The same points and some others measured another way (B), then each row and its match in B
B (72 x 21)
[[ 142  -58  101 -198   77   57   -4    6  177  -15  -14   96 -175  -99
    53   82   30   54 -144   91  -61]
 [ -34  297 -192 -161 -103  -14  131  -96    0   98  177  247  183   48
   153   34 -169   46 -151  -17 -128]
 [ 160 -254  170  299   42  -70 -174  165  215 -291 -166 -199 -176 -239
  -254  -69  112   32  154    0  128]
 [ 144  -92  172 -198  164   73   90   98  -88 -218  216   19  -58  -56
  -333 -314 -235  -98 -169   72  183]
 [ -52 -211 -104   82  254    4 -156 -240   83  146 -215 -391 -134 -299
   -67   90  287  135  223 -175   51]
 [  25 -200  153  315   36  -80 -238   78   23   85 -139 -246  -15  -29
  -136  107  238  -50   98 -271  -67]
 [-217   37 -455  -49   34  211  197  -97  233 -219   30  209   91 -323
    29 -237 -134  290    5  -37  163]
 [  93 -335   47  -66  321  141 -183 -273  113  129 -224 -381 -294 -241
    27  214  242  115  122  -25   72]
 [ 227  -91  265 -296  172 -102  -64   76  -43 -135  236 -135 -100  -41
  -149  115  -28 -147 -277  188   54]
 [  84 -124    6 -321   38  312  129   98  191 -269  197  348  -69  -26
   125   30 -224   67 -405  196   86]
 [ -42  -15  -90  179  -59 -101  -58  115   72 -189   91  -56  144 -118
  -108   16    9    9  -27  -87   54]
 [ 161   56   22  211  -77 -149 -144  -65  -37  -75   49 -227   89   23
   -22  169  -90  -90   87   38   26]
 [  14  107  -97 -111   -4   79   31 -164   32  183   13  121   33   34
   164   87  -53   60  -59  -65 -127]
 [  15 -283  -89  -14  201  308   90  -11   38 -391   87  -59  -61 -232
  -274 -359 -260   79  -12   46  390]
 [   8  318  -64 -256  -88 -168  197  156  -37 -184  394  280  227   -5
  -127 -173 -257  -56 -319   96  -28]
 [  65 -205   20  322  -39   64  -71  168  247 -334 -131  -12  -79 -202
  -167 -145   -5   92  111  -39  149]
 [ -50  -92  -12  190   50 -112 -154    1   69   70  -94 -190   26 -142
   -73   99  235   41   85 -217  -63]
 [  52   39   -8 -310  325 -186   60 -148   53   10    3 -224 -200 -403
  -303 -227  123   91   82   66   64]
 [  78  192  114 -168   16 -276  -44    1   65  236   12   21  -37  -50
     0  132  197  -11  -88  -47 -285]
 [ -48   88  -14  193 -164 -115 -121   72   92  194  -46  109  147   82
   150  233  175   16  -64 -251 -268]
 [  29   94  180 -166   33 -230   24  247   70   20  130  145   -5  -78
  -201  -92  140  -43 -232  -84 -170]
 [  36   17  139  129  -14 -187  -50  183  129    2  -79   36  -47 -133
  -225 -165  167   19   34 -164 -126]
 [  10  -69 -175 -187   92  239  133  -73  170 -250   84  144  -54 -198
    37  -97 -193  148 -134  143  174]
 [  41 -175  131  260   39 -155 -243   92   50    4  -69 -282   -4  -86
  -125  182  255  -50   49 -180  -41]
 [-187  347 -443 -115 -153  -70  160  -96   69  -66  266  227  346  -86
   193   86 -157  129 -162    0  -49]
 [  71  -73  -89 -297  160  -21  -29  -98  125 -176  175 -146  -51 -223
    71  272   26   56 -212  225  102]
 [ -65  341  -59   62 -137 -367  115  235  123  -68   76  224  150 -172
  -256 -320   44   47    1 -142 -170]
 [ 157  106   77   41  -94 -115  -28   46  147  -63  -25   85  -53  -53
   -14   12  -37   16    2   59  -86]
 [   9 -152  -11   -6  205   63   26  -16   77 -125  -51 -117 -124 -287
  -284 -299   22   88   83  -61  161]
 [  72 -120   84   13  138   52 -208 -275  -11  430 -211 -247 -140   28
   172  323  243   21   96 -196 -187]
 [ -58   -7  -53 -134  121  -11   57   23   19  -50  123   13   42 -155
  -157 -131   10   39 -119  -71   39]
 [   3  151   44  -25  -43 -266   91  291  212 -220   76  201    8 -255
  -287 -293   62   62  -85  -17  -61]
 [ -56 -112 -194  -97  322   -1  -73 -363  -26  135  -81 -441  -88 -322
   -97   40  161  124  193  -77  122]
 [ -57  123  -10 -132  -27 -140   72  198   44  -84  226  187  140  -62
  -117  -67    7  -17 -255  -64  -86]
 [  94 -175   35 -110  172    8 -198 -188   61  106  -24 -303 -111 -105
   149  437  199   21  -75   40  -27]
 [  66  154  -38  202 -189 -281   56  328  122 -528  229   89  198 -172
  -317 -237 -193  -37  -66  107  138]
 [  80   35    5  155  -69  -34 -127 -116  222  222 -276   23 -123  -55
   183  184  184  124  157 -118 -223]
 [-165  272 -397   40 -172 -123   59  -39   -9 -151  324   49  428  -25
   139  191 -156   25 -157  -16   14]
 [  17 -107 -139  312  -43   75 -215 -249  193  191 -327 -182  -63  -81
   271  337  197  159  249 -149 -107]
 [ 126 -323  201  362   93   -7 -222   84  206  -80 -330 -243 -250 -223
  -232  -87  239   61  263 -161   50]
 [   3  105    0    7  -57 -190   63  261  -41 -346  340   50  222  -78
  -300 -193 -174 -101 -197   17  113]
 [ 195 -103  197 -321  133   25    8   98   -9 -224  286   -4  -66  -14
   -91   92 -134 -115 -356  218   95]
 [ -10 -238 -195 -300   49  366   71   59  155 -478  377  165   99  -59
   228  283 -257   59 -514  268  274]
 [ 122 -161   28 -254  203  157   68  -54  187 -186    1   11 -231 -258
   -91 -116  -55  116  -89  160  152]
 [  93  -42  147 -201  170 -182   84  251  118 -349  160    0 -114 -329
  -458 -362    1   -4 -133  113  142]
 [   5  105 -208  180 -232 -110   79  286  214 -643  268  180  247 -177
  -118 -102 -269   41 -145  178  212]
 [  70  204  115 -136  -44 -273   -9  126   13   36  185   70   82   -1
   -77   67   42  -75 -205    0 -180]
 [ 163 -215  151 -269  206   16 -123  -33   30 -116  159 -225 -129  -90
     1  306   63  -65 -253  176   95]
 [ -21  142  -44    8  -98 -129  -91  -36  137  250  -51   84   51   10
   227  317  203   64  -80 -135 -297]
 [  -5 -122   13  -59  305 -178 -120 -136   82  116 -151 -387 -193 -385
  -238  -40  343  106  182 -110   10]
 [ 130  -15   50  267 -164 -109 -163   93   85 -164   42  -74  100   33
    33  222  -35  -60  -15    6  -13]
 [ 251   42  199 -228  121  -73   45   15 -241 -199  360 -138   41   62
  -293 -136 -345 -227 -190  203  179]
 [ 242    5  298 -346   27  146  186  255  -24 -266  317  380  -70  114
  -212 -311 -395 -140 -410  191   71]
 [ -33 -125  -96 -104  309  -38  -42 -215    6   32  -39 -352 -106 -337
  -193  -76  144   98  134  -51  134]
 [-139  329 -201   36 -180 -172  176  156  233  -33   10  409  144 -176
   -63 -290    1  173  -23 -152 -186]
 [  68   10  -57 -210   53   16  -10  -82  163  -32   53   40  -60 -126
   153  217   33   85 -149  121  -42]
 [   0   12   42  205  -44 -168  -62  152   35  -98   30  -55   91  -86
  -220 -112   51  -30   27 -150  -12]
 [  83  134    9  -77  -82 -153  -42   53   56  -38  163   62  104   17
    88  225  -19  -43 -199   65 -109]
 [ 110 -105  -89  -25   42  232   79  -54  156 -305   16   87  -92 -157
   -56 -184 -267  107    5  152  227]
 [  12   95 -151  179 -222 -137   -3  213  237 -407  158  139  189 -132
    13   86  -97   55 -116  100   54]
 [  43  -48   22  -34   74   22 -135 -194   62  305 -131 -114  -81  -15
   181  294  189   56   23 -121 -175]
 [  78 -199  117  350  -74 -112 -282  107  214  -10 -188 -176  -52  -77
    53  330  298   19   71 -141 -115]
 [   4  -40  110  -49  132 -270  -92  124  166   10  -55 -123 -117 -284
  -199   10  342   52  -25 -101 -111]
 [ 131 -260   97 -199  141  328    1   -9   19 -173  147   45  -94   26
    38   61 -191  -23 -263  112  166]
 [ -65  -57    3   69   56 -138 -186  -32   70  228  -68 -173   31  -79
    74  311  346   30  -31 -227 -188]
 [ 106 -508   78 -218  303  283 -196  -80  170 -156   26 -273 -236 -176
   159  469  165   49 -266  156  178]
 [  65  109  154    1  -62 -279 -110  160   10   59  127  -17   94   31
   -58  181  140 -102 -170  -82 -199]
 [ -30 -177 -124  -49  129  342  -49 -301  177  291 -263   31 -170  -78
   291  176  121  207   65 -150  -89]
 [ 146   13   15   20   17 -142 -115  -59    2 -126  111 -220   40  -69
   -29  190  -42  -50  -21  114   61]
 [ -66   85  -85  -34  -33   71  -88 -222   81  480 -142   95   21  104
   363  351  202  106  -35 -242 -339]
 [  12  153   23   19 -170 -206   12  281   43 -205  291  174  242   34
   -71   62  -69  -86 -293  -15  -78]
 [  14   56 -106 -268   51   95  124  -27  137 -102  138  188  -12 -129
    49  -34 -113  103 -194  101   23]]
Rows of B count from 0, top down.

[ -95 -132 -132    2  -19  151  -14 -220  -17 -268 -188  306  216 -221
  300 -145  220   89 -212   54  257 -211  107  -13 -550 -117 -228] : 55
[-105   50 -136  -93 -104   12   51  -22   98   83 -266   61 -179 -242
   49  135  101  -95  294  -13   -2 -225  -18   42  163 -102 -191] : 34
[   6 -327  189 -279 -173  -97   80 -383  105  142 -160 -155  154 -195
   79 -355  146  -27  144  120   55 -281  295 -146  -82  135 -442] : 45
[  73  192 -122  153 -125  133  290  296   53   70 -181   28  -96  303
 -101   94 -294   -8  -10  -24  163  242 -170  180  433  -51  372] : 3
[ -14 -222   87  144   47 -142   67  -16 -109 -140 -100   15   11  -34
  -66 -316   44  347 -153   78    9 -106   -7  236  202   15  279] : 6
[ 177  -87 -232   36 -277  -77  153 -136  232  212   48  -80  238  188
  -82 -234  -58  -79   59  113  189   65   51  -59  203  161  -25] : 15
[  18   96 -404  202  -88  -47 -120  -95   73    9    4  277   77 -190
   90  -67  145   47   63  107   32 -175  -61   58   -6 -111   30] : 0
[  27 -107  -93   44 -151   62  429  229  134   96 -298 -128  -87  387
 -157  -63 -298   87  -46    9  316  221 -144  259  693   98  385] : 13
[ 208   61 -413  119 -267    3  258   62  226   69  149   39  314  344
 -168  -33  -81 -178  -15   -5  263  185  -25  -66   36  113   55] : 39
[ 138  247  169   55 -198  -66  -65    0   21  102   94 -133  -83  -57
   11  130   36 -148  266  -78 -244   91   22 -133 -107 -128  -91] : 66
[  75 -192 -295  -95 -248  133  337 -123  219 -132    4   74  457  254
   15  -96   59 -175 -173  -21  479   68  134 -158 -437  138 -271] : 2
[ -54   89  -84 -200  -39  107  150  -44   39  234 -314  158  -32 -259
  -15  -57  -46 -173  291  133   17 -367  148  -21  185  -16 -281] : 68
[  43   91  267   84    9   96   18   13 -160 -123 -107   82    7  -78
  119 -105  -34   98 -115   21  -51    5   78   25 -237 -159   56] : 14
[ 204   98  -42  216 -162   55  126   61   -5 -258  245   49  337  298
   -5  -18    7  -36 -256  -98  142  302   19 -109 -542  -37   96] : 21
[ -14  -64  661 -235  -38   64   60 -135 -144  144 -339 -197 -172 -211
  147 -208  -95   43  143   75 -171 -153  251  -35   30  -66 -213] : 37
[ -10  380 -130  -49  -13  196  271  318   12  424 -419  167 -299  -34
 -173  106 -412 -180  371  131  -41 -170  -57  180  814  -72  162] : 51
[  73  249   57  111  -61  -42  -85   28  -76  -12   58   74  -34 -166
    6   78   83  -48  169  -30 -233  -77   21  -43 -176 -166  -41] : 46
[  63 -169  135 -198 -122   -2  198 -177   28   -7  -41  -63  248  -31
  -39 -215   74 -102   36   36   83 -156  263 -149 -292  105 -348] : 35
[ -56  -74 -230   99  -43 -256  187  196   30 -333  131  -31  -28    9
 -323  239  300   52  130 -261  -61  -98 -149  134  -53  -11   72] : 44
[ 190  219   74  263   40 -261  -91  105 -191 -111  364   60   92 -106
 -278  -80  125   69  109  -28 -418 -118   44    1 -172  -69  148] : 26
[ -90   54 -142  -71 -134  132  168   56   97 -115 -226   84  -60  -44
   98  236   74 -118   91 -113  174  -25  -48   14 -127 -123 -155] : 8
[ 136  233 -322  368  -92    4 -118   30   35  230  -62  234  -31    4
   72 -208 -172  145   -3  233   11   42 -147  187  496 -103  416] : 67
[ -89  -24 -524  162   -1 -147   33   39   72  -34  -92  256  -31 -180
 -120  -20  162  129  133   63   50 -298 -151  236  351  -31  150] : 43
[  17   51 -117  148  -88 -352   12  133    5 -281  289 -105  -71 -104
 -284  307  381   -7  270 -287 -294  -83 -130   28 -178  -76   -5] : 62
[ 156  530 -260  254  -96   15  -66  219   23  448  -70  170 -239  -63
 -118   66 -283 -116  374  160 -243  -41 -145  124  717 -139  316] : 29
[ -19  -34  453  -25   94  -24 -108 -136 -233    8 -213   41  -98 -334
  130 -302   33  210   22  142 -237 -268  186   61  -44 -124  -44] : 24
[  97  -78  305 -107 -206   46  204  -42   47    6  -93 -223   61  163
   38  -73  -62  -52   -3  -62   89  166  118  -92 -134   23 -115] : 10
[ 140   56  388  -13 -274  -54  -32 -135   49  105   19 -295  -64   23
  136  -11   11  -76  151  -56 -150  190   97 -158 -135  -68 -142] : 70
[  69  335 -166  224   24  -83 -178   65 -129  -70  157  273    0 -292
  -46   75  157  -14  170    3 -296 -219  -17    8 -207 -200   23] : 18
[ 175  248 -394  229  -50   68 -162 -170   -6  156   96  447  338 -179
  103 -321  -11  -26  -45  290   18 -220  115  -68 -155  -69  -28] : 36
